Here is a tiny trained network, its code and every weight. The questions are about switching its units off for an input and a target symbol, where a switched-off unit gives its printed mean instead of its output.

import numpy as np


def w(rows, s, z=0):
    codes = np.array(rows[::2]) - 128.0
    scale = np.full(codes.shape[1], s)
    scale[-1] = z or s
    return codes * scale


def norm(h):
    return h / np.sqrt((h * h).mean(-1, keepdims=True) + 1e-5)


def f(y):
    return np.maximum(y, 0)


def softmax(a):
    e = np.exp(a - a.max(-1, keepdims=True))
    return e / e.sum(-1, keepdims=True)


def log_softmax(a):
    a = a - a.max(-1, keepdims=True)
    return a - np.log(np.exp(a).sum(-1, keepdims=True))


def net(x, mask):
    ids = ['ΓΔΠΣΦεζηθω'.index(c) for c in x.split()]
    T = len(ids)
    res = E[ids] + P[:T]
    r = norm(res)
    for j in range(2):
        rows = slice(2 * j, 2 * j + 2)
        q, k, v = (r @ M[0][rows].T for M in (Q, K, V))
        z = softmax(np.where(np.tri(T) > 0, q @ k.T / 2**0.5, -1e9)) @ v
        o = O[0][rows]
        res = res + np.where(mask[j], z, o[:, -1]) @ o[:, :-1]
    y = f(norm(res) @ A[0][:, :-1].T + A[0][:, -1])
    res = res + np.where(mask[2:10], y, B[0][:, -1]) @ B[0][:, :-1]
    return log_softmax(norm(res)[-1] @ U[:, :-1].T + U[:, -1])


Q, K, V, O, A, B = {}, {}, {}, {}, {}, {}
E = w([
[103,110,169,130],'Γ',
[62,158,149,109],'Δ',
[125,124,144,168],'Π',
[156,100,100,108],'Σ',
[110,82,149,118],'Φ',
[143,98,65,129],'ε',
[149,75,111,139],'ζ',
[154,78,108,134],'η',
[141,141,117,85],'θ',
[56,254,66,51],'ω',
],0.033)
P = w([
[73,207,82,1],'0',
[142,169,108,48],'1',
[167,160,136,69],'2',
[183,181,145,94],'3',
[191,185,169,114],'4',
[200,189,187,132],'5',
[204,190,193,143],'6',
[213,187,205,155],'7',
[213,190,217,168],'8',
],0.0031)
Q[0] = w([
[82,142,149,148],'H1',
[161,254,19,150],'H1',
[83,63,172,193],'H2',
[197,59,124,212],'H2',
],0.01)
K[0] = w([
[62,123,107,208],'H1',
[206,212,77,92],'H1',
[124,90,177,98],'H2',
[247,142,140,133],'H2',
],0.011)
V[0] = w([
[101,43,152,228],'H1',
[165,170,235,134],'H1',
[135,64,52,2],'H2',
[96,166,57,174],'H2',
],0.0081)
O[0] = w([
[143,226,84,106,164],'H1',
[186,79,2,61,142],'H1',
[154,192,96,118,253],'H2',
[33,111,113,60,51],'H2',
],0.0072,0.004)
A[0] = w([
[129,184,153,50,114],'N1',
[91,229,53,108,153],'N2',
[229,136,130,117,105],'N3',
[111,118,73,6,85],'N4',
[160,241,108,176,1],'N5',
[110,81,162,206,65],'N6',
[171,107,171,240,119],'N7',
[90,184,205,190,46],'N8',
],0.012,0.0059)
B[0] = w([
[157,2,80,79,190],'N1',
[133,126,189,204,195],'N2',
[100,169,184,148,254],'N3',
[120,36,37,97,193],'N4',
[215,56,93,65,151],'N5',
[13,129,166,114,140],'N6',
[133,222,54,179,193],'N7',
[127,38,140,77,149],'N8',
],0.0094,0.0074)
U = w([
[206,36,85,33,169],'Γ',
[204,97,251,101,156],'Δ',
[139,175,210,111,151],'Π',
[114,147,177,115,150],'Σ',
[85,164,52,39,186],'Φ',
[136,112,127,120,63],'ε',
[110,46,101,229,37],'ζ',
[135,129,124,98,70],'η',
[137,103,138,103,1],'θ',
[73,116,132,137,128],'ω',
],0.012,0.0047)

Each question gives the input, a string of symbols that net reads in full, and the target symbol t.
The units are the heads (2 rows each of Q, K, V and O) and the neurons (one row each of A and B). Each row of codes is followed by its name. A weight is (code - 128) times the scale printed after its matrix; where a second scale follows, it is the last column's (O, A, B and U).
mask holds one flag per unit, heads first, then neurons. A switched-off unit (its flag False) gives its mean, the last column of its rows in O or B, instead of its output. The means were averaged over made-up inputs and are rounded, as every weight is.
A unit's drop is (log p(t) with every unit on - log p(t) with that unit switched off) / (log p(t) with every unit on - log p(t) with every unit switched off).
The circuit of an input: a set's keep is (log p(t) with only the set's units on - log p(t) with every unit switched off) / (log p(t) with every unit on - log p(t) with every unit switched off). Starting from all 10 units, units are removed one at a time, each time the one whose removal leaves the highest keep (on an exact tie, the one counted first), for as long as the keep stays at least 0.8.
circuit, biggest first: the units of the circuit, biggest drop first
top k neurons: the k neurons with the biggest drops, biggest first
which heads matter: for each layer, one digit per head in row order, 1 if its drop is at least 0.15 and else 0, layers parted by /
drop when u is switched off: that unit's drop, to one decimal
input Φ Γ Γ Φ Γ, target Π: top 4 neurons -> [N4 N7 N2 N8]
input Π Γ Π Φ η Φ, target Δ: circuit, biggest first -> [H2 H1 N1 N4]
input Π Γ Δ, target Γ: top 4 neurons -> [N1 N4 N3 N7]
input η Π Π Σ ω Π Σ Σ, target Π: which heads matter -> 10
input Γ Γ Δ, target Γ: which heads matter -> 10
input Π ω ε ζ η η Φ, target Γ: which heads matter -> 10
input ε η Σ Δ Γ Σ, target Δ: which heads matter -> 11
input θ Π ε Σ Φ Φ Γ Φ, target Π: top 2 neurons -> [N1 N3]
input Σ ε Γ Φ Σ, target Δ: top neuron -> [N3]
input ε Δ Σ Γ Γ θ Φ, target Γ: top 2 neurons -> [N4 N2]
input η Π ζ Φ Σ ε, target ζ: drop when H1 is switched off -> 0.4
input ε ε Φ Φ Φ Π Φ Γ, target Γ: drop when H1 is switched off -> 1.5
input Φ ε Σ Δ θ θ Φ Φ, target Π: drop when H2 is switched off -> 1.5
input Π Φ Φ, target Δ: drop when N4 is switched off -> 0.6
input Δ ε Δ Π Φ ε, target ζ: top neuron -> [N3]
